In the rows, zero is written as 128.
Each row is followed by its class number.
[130  95 125 126 154 155 154 157  88 119 127 101 130 127 155 104 153 126
 142 125 127 120 136 129 129 147  87 148 140 104 142 134  88 127 145 115
 134  88 136] -> 7
[135 126 126 153  99 142 134 142 157 123 123 122 130 157 134 112 121 107
 102 140 135 126 117 121 155 128 119 122 101 177 113 149 188 143 103 152
 166 127 164] -> 4
[123 150  49 160  99  32 135 115  83  83 133 177  68 106 150  87 118  67
 108 125 145 161  58 120 153 154 118 133 120 105 115 116 147 116 120 135
 132 128 115] -> 6
[169 125 106  67 138  92 146 129  82  92 143 163 112  87 207  99 139 167
 183 165 136 134 161 145 125 113 141 109 149 129 116 113  90 172 115 107
 133 109 158] -> 2
[ 83 144 123  97 136  71 143 101  80 147  90 150  93  99  78 166  94 153
 132 113 114  92 174 139 118 119 105 111  83 131 106 111  69 154 136 116
  44 135  95] -> 1
[109 143 118 140 102 128 126 114 151 148 140 135 108 145 104 123 133 113
  99 158 132 137 112 108 124 101 133 144 129 147 134 156 162 149 125 141
 128 133 136] -> 3
[133 142 170 102 144 147 120  92 132 136 106 113 131 132 125 118 129 104
 110 135 139 123 101  97 150 137 140 135 117 140 136 147 161 138 133 147
 126 139 126] -> 4
[133 137 120 141 101 145 125 114 154 152 134 124  88 141 115 120 139 127
 118 156 133 138 122 110 128 127 138 141 137 142 127 144 175 129 122 120
 141 135 152] -> 0
[ 81 121 152  93  80 222  35 207 128 142 137 139 152 173  53 157 126 109
 117 135 156 117 125 180 150 100 102 130 178 137 161 116 174 139 113 127
 133  83 113] -> 3
[ 88 134 123 164 131 151 174 131 151 157 116  93 118 153 156 111 144 140
 100 152 118 119 155 127  10 127 105 108  98  98 118 103  86  63 105 132
  57 120 185] -> 5
[109 146 109 122 101 151 128 127 145 134 133 130  99 138 128 127 133 123
 122 154 132 132 128 108 118 115 121 148 126 140 123 140 130 123 113 132
 148 130 160] -> 5
[127 139 116 122 135 150 116 115 134 133 142 137 123 128 132 128 145 104
 122 153 129 127 108 115 139 108 117 144 135 146 118 151 156 129 131 122
 125 133 151] -> 2
[165 146 151  32 135 171  87 113 115  98 134 138 112  96 131 140 109 111
 183 152 116 121  91 177 226 175 138  97 126 124 131  79  51 100 138 112
 120 140  86] -> 2
[126 133 124 133 110 132 126 137 136 132 130 121 112 134 110 145 130 146
 132 161 135 135 131 106 132 130 138 141 132 133 110 125 136 135 133 128
 160 149 152] -> 8
[153 137 127 138 108  80 138 123 109 149 108 143 118 114 128 137 100 153
 145 123 129 138 124 125 119 126 120 133 120 120 132 137  90 140 139 125
 128 124 119] -> 1
[134 129 137 140 125  88 146 134 119 151 114 138 117 140 120 138 125 128
 139 129 125 132 124 137 141 162 121 129 127 119 148 149 120 144 139 128
 121 130 115] -> 6
[145 125 137 144 119 123 142 122 119 146 120 131 116 135 119 141 139 137
 140 137 117 138 122 136 140 153 135 128 129 129 137 134 145 126 131 111
 138 119 137] -> 0
[156 107 108 112  66 215  90 138  85 158 148 108  71 146 157 122 121 107
 160 201 110 143 157 109 182 158 116 128 129  89  97  85 124  50 109 100
 103 126  70] -> 0
[133 137 147 145 136  88 147 130 120 157 112 137 126 147 127 130 120 132
 132 128 123 127 113 122 118 154 119 126 123 119 155 149 122 135 131 132
 117 127 126] -> 6
[111 133 111 137 141  88 149 155 106 109 131 141 127 117 136  75 131  92
 120 172 135 148 105 149 139  98 133  90 129 112 149 112 195 123 137 106
 173 107 117] -> 3
[116 146 111 119 184 143 126 112 121  95 119 115 152 136 139  88 173  71
 116 109 113 117  59 120 148 109 136 129 113 150  99 152 151 129 114 125
 145 113 170] -> 2
[111 133 122 113 133 117 141 118 110 127 125 139 115 130 141 137 121 147
 131 133 126 133 120 116 120 132 116 137 124 126 139 122  99 112 120 124
 139 115 133] -> 5
[126 136  85 143 181 129 137 102 103  96 128 123 122 123 121 123 104 103
 102 114 127 114 102 106  95 109  99 100 130 117 152 158 110 112 119 129
  83 120 161] -> 2
[135 134 121 134 121 101 134 139 107 152 111 139 124 113 124 137 109 155
 150 118 127 128 128 134 119 119 117 142 122 130 134 135  85 137 142 132
 124 125 128] -> 1
[142 117  73 170  79 136 138 175 173 119 144 114  48 138 125 143  97  97
 150 166 117 176 106 162 195 170 104  78 121 140 107 143 153 125  83 105
 159 122 122] -> 5
[147 121 108 174 115  80 137 155  76 113 132 114 122 142 103 146 119 109
 142 180 114 133 138 171 139 145 126 102  99 117 132 123 133 144 122 134
 132 143 156] -> 8
[ 98 102 108  73 115 180 107 109 116 122 131  86  47 178 125  99 128 136
  80  97 181  90 166  92 120 144 123 116 165 109 106 101 111 123  93  98
  76  97 125] -> 0
[139 148 152 121  92 123 123  88 143 135 130 113 130 127 148 106 126 105
 120 151 130 134 127 102 124 117 132 121 107 137 114 124 144 130 135 138
 138 123 146] -> 7
[150 132 177  60  14 153 112 147 142 128 117 155 113 139  81 132 183 149
 132 150 143 141 146 197 186 122 155 167 141 167  94 136 141 203 111 147
 151  95 147] -> 3
[ 95 163 102 102 100  91 149 120  78 214  94 144  99  81  96 147 101 154
  90  98 167 159  72 115 130  91 198 146 187 158 103 156 158 168 171 150
  67 125  61] -> 3
[109 147 112 110 104 140 124 122 141 130 129 130  97 137 121 129 123 124
 122 145 133 133 119 113 122 114 123 143 127 146 125 137 125 128 115 135
 144 127 149] -> 5
[141 130 114  96 184  58 125 104  50  68 106 156  90 118 126 124  83 115
 141 113 125 151 114 120 125 100  99 100 123  91 149  95 110 158 151  87
 119  78  68] -> 1
[131 138 148 125 137  89 121  91 114 132 120 119 127 126 139 109 125 127
 134 124 132 122 137 119 123 110 117 134 112 115 127 128 128 153 135 125
 129 125 118] -> 1
[120 140 122 166 144 156 152 110  82 129 149  82  92 125 126 137  92  51
 150 141  98 132 145 123 115 147 109  67  88 103 111 103 160 123 141 121
  23 122 130] -> 7
[ 89 157 117 116 159 179 165  81 153  76 112 168  70 124 111 136 124 194
  36 110 155 133 107 121  68  73  98 141 161 138 144  88 104 128 142 141
 113  69 105] -> 3
[142 132 142 136 117 133 119  75 130 129 128 104 119 134 111 126 132 110
 124 130 121 136 133 122 160 134 143 121 125 131 136 138 168 123 133 131
 136 138 130] -> 0
[135 124 147 103 153 112 132 120 110 132 111 146 120 134 119 143 114 129
 123 139 134 125  99 115 152 153 130 137 119 136 146 129 119 147 131 127
 116 126 109] -> 4
[114 141  91 150 125 118 141 128  64 111 108 133  97 123 118 161 128 108
 133 133 121 130 116 137 155 140 133 117 117 127 142 152  98 111 105 146
 121 120 153] -> 5
[123 147 140 116 140 116 142 101 122 125 118 112 142 131 140 112 121 107
 127 121 124 116 118 102 101 115 139 119 109 137 121 121 113 142 150 130
 125 116 150] -> 7
[134 181 121 108 109 191  81  91 191 159 128 149 122 133  80 161  90 156
 110 132 100 171  26 104 134  67 145 181 150 199 116 170 133 179 124 176
 139 117  71] -> 3
[124 117 112 127 148 116 144 150 126 112 119 104 116 132 118 122 141 144
 136 157 113 133 139 135 120 139 127 113 111 119 114 114  94 128 128 120
 141 139 155] -> 8
[157 143 158 141 121 129 129 139 110 143 121 111 123 145 122  96 115 130
 125 128 136 111 106 166 140 139 126  96  99 118 139 113 113 124  91 133
 124 102 156] -> 1
[128 154 111  89 106 125 131 154 142  83 111 137 104 113 124  88 119 140
 104 181 122 110 113 165 154 150  95  83  77 135 114  72  80  90 107 113
 200 133 163] -> 8
[114 145 113 158 117 134 134 118 122 144 134 122  91 121 123 143 120 106
 119 149 134 124 109 122 127 136 138 117 119 134 127 125 117 122 127 141
  92 128 145] -> 7
[114 139 112 141  95 127 131 120 143 146 139 134 109 152 102 128 130 108
 103 155 129 132 115 121 130 111 134 143 126 145 127 148 146 149 126 139
 123 132 128] -> 3
[130 142 152 137 124 115 128 103 138 146 117 109 140 142 128 106 125 113
 125 121 134 127 139  98 124 127 126 121 131 117 150 169 162 137 130 147
 136 139 138] -> 6
[125 139 134 132  96 137 132 121 144 141 130 126 107 136 122 133 131 112
 137 159 129 129 128  93 130 113 143 144 118 147 109 137 144 139 138 132
 137 127 150] -> 7
[145 134 125 131 118  96 135 132 108 148 113 147 114 123 127 145 111 155
 136 118 126 140 117 143 132 130 119 136 118 136 129 120  78 138 144 126
 125 114 118] -> 1
[127 145  88 114  91 122 169 116  97 138 142 162 158  71  94 100 126 152
  92 128 140 142 173 137 126  87 165 121 140 135 168 121 108 112 162 159
 131 135 190] -> 3
[114 133 120 144 134  95 151 119 109 159 125 140 133 128 119 143 116 144
 115 134 121 137 115 118 103 117 128 131 136 132 154 155 116 148 140 135
 105 123 117] -> 3
[142 126 100 177  90  93 146 137 107 119 132 110 111 140 115 137 123 138
 131 157 119 143 124 160 136 132 147 121 100 143  76 115 137 155 100 156
 122 138 149] -> 8
[146 187 112  42  79 178 133 131 125 121 120 146  90 125 115  79 100 122
 120 154 139 119 107  99 127  65 192 123 117 175  59  77 134 168 123 126
 143  89 145] -> 7
[ 78 129  84 142 104 132 115  87 158 100 154 150   4 166  79 149 167  87
  49 160 162 146 127 120 128 132 137 122 142 113 116 104 137 146  96 116
  43 112 134] -> 3
[125 179  89  77 127 146 119 162 113 172 101 165 100 115  81 107  89 144
 121 165 102  92  76 140 161 126 112 135 102 156 125 150  77 151  91 132
 129 125  94] -> 6
[118 147 111 145 110 112 163 120 121 152 136 126 164 123 136  98 136 123
 110 100 138 111 108 137 137 132 163 133 130 142 119 136 125 152 130 142
 147 133 151] -> 3
[144  71 119 187 156 132 160 141  78 127 117  71  77 190 125 118 166 103
  84 114 137 157 126 174  99 162 113  94 153  76 132 121 157 123 111  95
  43  56 122] -> 0
[163 147  93 166  78 167 157 108 104 146 105 108 159 104 149 145  88 132
 141  92 103 184 109 115 137 111 160 103 138 121  67 136 143 108 109 140
 131  95  95] -> 5
[126 164 103 129 181 105 140  98 132 151 101 105 136 109 129  92  88 152
  99  78 137 115  87 104  80  85 128 121 132 140 138 159  95 162 131 139
 128 117 132] -> 1
[163 115 145  55  56 185 110 112 171  97 164 149  84 117 156 104 153 180
 151 149 129 140 243 138 175 130 103 117 112 139 102  72  76 143  99 112
 158 107 184] -> 1
[141 147 106 151  72 142 141 122 118 100 104 107 124 126 101 121 109 126
 124 133 140 114 147 153 139 102 137 104 123 125 116 167 141 150  65 158
 155 111 160] -> 5
[128 137 143   8 114 168  83 104  88 147 127 110 126 118 132  81  95 168
  91  42 152 137 152 122  82  79  72 149 155 150 111 110 101 189 150 136
  63  67 116] -> 1
[136 139 123 101  60  51 144 121  35  73 108 165  74 158 155 152  91 112
 119 128 129 162 139 165 118 142 137  46  79 140 107  54  97  94 102 131
  82  75 162] -> 5
[148 173 137 158 126 166 102  72 130 145 162 130 120 107 110 174 126 101
 141 105  92 148 124 149 173 193 156  43 102 158 157 128 147 129  91 133
  82 138 222] -> 0
[149 131 152 129  73 143 112 100 171 151  97 135 191 127 145 112 103 148
 126 136 129 113 123  42 128 121 101 162 115 124 101 189 162 133  79 129
 198 135 116] -> 4
[123 139 129 128 148 147 123 148  90 132 124 128 114 125 114 131 132 120
 156 125 123 106 113 162 161 139 127 145 112 123 132  99  84 123 140 131
 118 125 123] -> 1
[167 115 170  22  82 161 100 121 167  91 137 118  98 159  66 131  91 133
 168 172 107 117 156  93 214 181 124 117  84 113 108  72  57 102 126  87
 179 159 112] -> 8
[111 142 119 108  95 139 125 121 138 127 128 133  96 143 127 126 135 122
 118 150 140 132 123 113 135 115 125 152 128 144 124 135 131 121 118 134
 160 127 149] -> 5
[ 86 114 152  51 158 200 127 106 171 131 122 129  99 103 147 110 116 199
 124 122 166 109 151  38 165 109 123 173 161 153 120 124 140 117 134 139
 161 144  92] -> 4
[114 169 107  68 163 103  84  81 147 131 133 124 149 106 197  99  47 168
 157  81 125 135  43  53  83 127 123 108 135 136 140 131  50 117  81 136
 152 127 117] -> 5
[119 146 138  92 153  83 133  83 138  24 132 174  80 131 160 137 152 110
 147 117 153 124  92 132 212 174 133 121 135 115 126  86 127 172 110  70
 241 100 110] -> 5
